Below is a small trained network, with its code and all its weights. Each question gives an input and a class and asks what happens when units are switched off, that is, made to give their printed mean instead of their output.

import numpy as np


def w(rows, s, z=0):
    codes = np.array(rows[::2]) - 128.0
    scale = np.full(codes.shape[1], s)
    scale[-1] = z or s
    return codes * scale


def norm(h):
    return h / np.sqrt((h * h).mean(-1, keepdims=True) + 1e-5)


def f(y):
    return y / 2 * (1 + np.tanh(0.7978845608 * (y + 0.044715 * y**3)))


def log_softmax(a):
    a = a - a.max(-1, keepdims=True)
    return a - np.log(np.exp(a).sum(-1, keepdims=True))


def net(x, mask):
    res = np.array(x, float).reshape(1, 5) / 4 @ E
    u = 0
    for l in range(3):
        y = f(norm(res) @ A[l][:, :-1].T + A[l][:, -1])
        res = res + np.where(mask[u : u + 7], y, B[l][:, -1]) @ B[l][:, :-1]
        u += 7
    return log_softmax(norm(res)[-1] @ U[:, :-1].T + U[:, -1])


A, B = {}, {}
E = w([
[128,129,130],'x0',
[128,124,129],'x1',
[168,182,233],'x2',
[214,164,88],'x3',
[80,253,132],'x4',
],0.0065)
A[0] = w([
[11,203,161,29],'0.n1',
[40,53,202,85],'0.n2',
[158,155,228,2],'0.n3',
[101,167,136,114],'0.n4',
[144,151,206,10],'0.n5',
[111,205,85,61],'0.n6',
[90,213,151,34],'0.n7',
],0.011,0.0025)
B[0] = w([
[202,181,75,253],'0.n1',
[255,90,131,226],'0.n2',
[46,75,178,203],'0.n3',
[176,113,118,159],'0.n4',
[62,122,148,171],'0.n5',
[132,128,138,192],'0.n6',
[114,156,52,211],'0.n7',
],0.0093,0.0042)
A[1] = w([
[112,172,34,210],'1.n1',
[121,95,188,120],'1.n2',
[186,248,150,97],'1.n3',
[1,53,1,111],'1.n4',
[15,134,217,97],'1.n5',
[61,125,214,4],'1.n6',
[235,182,51,146],'1.n7',
],0.0073,0.0032)
B[1] = w([
[127,123,230,230],'1.n1',
[52,246,14,135],'1.n2',
[90,97,126,202],'1.n3',
[58,160,164,168],'1.n4',
[97,62,254,139],'1.n5',
[116,174,224,121],'1.n6',
[119,8,232,254],'1.n7',
],0.0063,0.0049)
A[2] = w([
[4,84,145,45],'2.n1',
[98,118,160,184],'2.n2',
[105,191,114,63],'2.n3',
[167,154,103,28],'2.n4',
[127,129,97,170],'2.n5',
[123,166,165,251],'2.n6',
[72,124,122,153],'2.n7',
],0.014,0.0021)
B[2] = w([
[125,106,215,244],'2.n1',
[222,56,123,203],'2.n2',
[228,170,75,167],'2.n3',
[122,184,204,127],'2.n4',
[3,193,75,120],'2.n5',
[99,2,58,252],'2.n6',
[40,197,247,148],'2.n7',
],0.0066,0.0035)
U = w([
[141,142,95,253],'0',
[118,107,169,124],'1',
[161,95,137,21],'2',
[5,128,180,93],'3',
],0.015,0.0045)

Each question gives the input, the list of numbers given to net, and the class t.
The units are the neurons (one row each of A and B). Each row of codes is followed by its name. A weight is (code - 128) times the scale printed after its matrix; where a second scale follows, it is the last column's (A, B and U).
mask holds one flag per neuron, layer by layer. A switched-off neuron (its flag False) gives its mean, the last column of its row in B, instead of its output. The means were averaged over made-up inputs and are rounded, as every weight is.
A unit's drop is (log p(t) with every unit on - log p(t) with that unit switched off) / (log p(t) with every unit on - log p(t) with every unit switched off).
The circuit of an input: a set's keep is (log p(t) with only the set's units on - log p(t) with every unit switched off) / (log p(t) with every unit on - log p(t) with every unit switched off). Starting from the 12 units with the biggest drops (on a tie, the unit counted first), units are removed one at a time, each time the one whose removal leaves the highest keep (on an exact tie, the one counted first), for as long as the keep stays at least 0.8.
circuit, biggest first: the units of the circuit, biggest drop first
unit that matters most: the unit with the biggest drop
top k neurons: the k neurons with the biggest drops, biggest first
top k neurons in layer l: the k neurons of layer l with the biggest drops, biggest first
drop of u: that unit's drop, to one decimal
input [4,0,5,-7,6], class 2: unit that matters most : 0.n1
input [3,-6,6,-5,8], class 0: circuit, biggest first : 0.n1; 0.n7
input [-2,-1,8,0,-3], class 3: circuit, biggest first : 0.n3; 0.n5
input [-7,5,-6,3,-3], class 3: circuit, biggest first : 0.n2; 1.n4; 2.n7
input [-1,-5,5,-1,6], class 0: top 3 neurons : 0.n1; 2.n3; 0.n7
input [-8,1,-3,0,0], class 3: top 2 neurons : 0.n1; 0.n2
input [-4,-5,-8,3,2], class 3: circuit, biggest first : 0.n2; 2.n7
input [1,-2,-8,3,-3], class 3: circuit, biggest first : 0.n2; 1.n4; 2.n7
input [1,5,-6,4,5], class 3: top 3 neurons : 0.n2; 0.n1; 1.n7
input [6,-6,8,2,-5], class 3: top 2 neurons in layer 0 : 0.n3; 0.n2
input [3,-4,-7,8,6], class 2: top 2 neurons in layer 1 : 1.n1; 1.n7
input [-8,7,-5,6,4], class 1: top 2 neurons : 1.n7; 0.n1
input [3,0,-7,-2,7], class 0: top 3 neurons : 0.n1; 0.n3; 2.n3
input [8,0,-6,4,3], class 3: top 4 neurons : 0.n1; 0.n2; 1.n4; 2.n7
input [5,-5,0,-7,7], class 0: circuit, biggest first : 0.n1
input [-3,-2,6,-7,0], class 2: top 2 neurons : 0.n2; 0.n1
input [6,2,1,1,6], class 0: top 2 neurons in layer 0 : 0.n7; 0.n2
input [-4,-2,-3,-6,1], class 2: top 2 neurons : 0.n2; 1.n7
input [8,-2,-5,-5,3], class 2: top 2 neurons : 0.n1; 1.n7
input [-7,-5,-2,0,5], class 0: unit that matters most : 0.n7
input [-6,8,-7,7,3], class 1: top 4 neurons in layer 0 : 0.n1; 0.n2; 0.n3; 0.n7
input [1,-4,-8,5,-5], class 3: drop of 0.n5 : -0.2
input [5,-4,-6,-7,7], class 0: drop of 2.n1 : 0.1
input [-7,-1,0,-6,8], class 0: drop of 0.n1 : 0.6
input [6,-7,-8,0,5], class 3: drop of 0.n2 : 0.8
